Here is a tiny trained network, its code and every weight. The questions are about switching its units off for an input and a class, where a switched-off unit gives its printed mean instead of its output.

import numpy as np


def w(rows, s, z=0):
    codes = np.array(rows[::2]) - 128.0
    scale = np.full(codes.shape[1], s)
    scale[-1] = z or s
    return codes * scale


def norm(h):
    return h / np.sqrt((h * h).mean(-1, keepdims=True) + 1e-5)


def f(y):
    return np.maximum(y, 0)


def log_softmax(a):
    a = a - a.max(-1, keepdims=True)
    return a - np.log(np.exp(a).sum(-1, keepdims=True))


def net(x, mask):
    res = np.array(x, float).reshape(1, 6) / 4 @ E
    u = 0
    for l in range(3):
        y = f(norm(res) @ A[l][:, :-1].T + A[l][:, -1])
        res = res + np.where(mask[u : u + 3], y, B[l][:, -1]) @ B[l][:, :-1]
        u += 3
    return log_softmax(norm(res)[-1] @ U[:, :-1].T + U[:, -1])


A, B = {}, {}
E = w([
[97,51,48,125],'x0',
[119,112,97,50],'x1',
[87,120,155,136],'x2',
[189,1,178,215],'x3',
[67,144,181,131],'x4',
[82,115,147,133],'x5',
],0.0078)
A[0] = w([
[201,155,59,146,1],'L0N0',
[202,164,194,82,82],'L0N1',
[122,189,122,254,109],'L0N2',
],0.0085,0.0025)
B[0] = w([
[124,159,139,206,192],'L0N0',
[144,154,123,190,243],'L0N1',
[60,82,4,156,251],'L0N2',
],0.011,0.0027)
A[1] = w([
[114,73,154,105,223],'L1N0',
[67,208,58,169,75],'L1N1',
[178,1,235,200,3],'L1N2',
],0.0077,0.0017)
B[1] = w([
[103,254,27,121,173],'L1N0',
[240,176,120,60,232],'L1N1',
[149,79,136,43,253],'L1N2',
],0.0091,0.0051)
A[2] = w([
[155,16,188,169,254],'L2N0',
[147,190,254,235,142],'L2N1',
[116,139,87,211,76],'L2N2',
],0.0077,0.0013)
B[2] = w([
[173,198,200,72,252],'L2N0',
[89,138,67,184,200],'L2N1',
[95,88,96,253,167],'L2N2',
],0.016,0.0042)
U = w([
[176,151,115,2,255],'0',
[122,116,52,71,1],'1',
],0.0096,0.00063)

Each question gives the input, the list of numbers given to net, and the class t.
The units are the neurons (one row each of A and B). Each row of codes is followed by its name. A weight is (code - 128) times the scale printed after its matrix; where a second scale follows, it is the last column's (A, B and U).
mask holds one flag per neuron, layer by layer. A switched-off neuron (its flag False) gives its mean, the last column of its row in B, instead of its output. The means were averaged over made-up inputs and are rounded, as every weight is.
A unit's drop is (log p(t) with every unit on - log p(t) with that unit switched off) / (log p(t) with every unit on - log p(t) with every unit switched off).
The circuit of an input: a set's keep is (log p(t) with only the set's units on - log p(t) with every unit switched off) / (log p(t) with every unit on - log p(t) with every unit switched off). Starting from all 9 units, units are removed one at a time, each time the one whose removal leaves the highest keep (on an exact tie, the one counted first), for as long as the keep stays at least 0.8.
circuit, biggest first: the units of the circuit, biggest drop first
unit that matters most: the unit with the biggest drop
top k neurons: the k neurons with the biggest drops, biggest first
top k neurons in layer l: the k neurons of layer l with the biggest drops, biggest first
drop of u: that unit's drop, to one decimal
input [-5,8,-3,1,-2,2], class 1: top 2 neurons in layer 0 -> L0N1; L0N2
input [-6,5,8,-1,6,0], class 1: top 3 neurons -> L2N1; L2N0; L1N2
input [-4,3,3,1,-2,3], class 1: top 3 neurons -> L0N1; L2N1; L1N1
input [8,-2,8,7,2,-6], class 0: unit that matters most -> L2N0
input [-5,5,8,-1,0,-2], class 1: top 2 neurons in layer 0 -> L0N2; L0N1
input [6,-2,-2,5,-7,8], class 0: circuit, biggest first -> L2N0; L0N2
input [-8,-8,-7,-2,8,-7], class 1: circuit, biggest first -> L2N1; L2N0
input [-8,6,0,1,-4,2], class 1: top 3 neurons -> L2N1; L0N1; L1N1
input [-7,6,-7,0,-1,-4], class 1: top 2 neurons in layer 1 -> L1N2; L1N1
input [-8,-4,-7,0,-8,-5], class 1: drop of L2N2 -> 0.1
input [-3,-7,-4,-2,2,-2], class 1: drop of L0N2 -> 0.1
input [-7,4,-1,1,2,2], class 1: drop of L2N1 -> 0.5
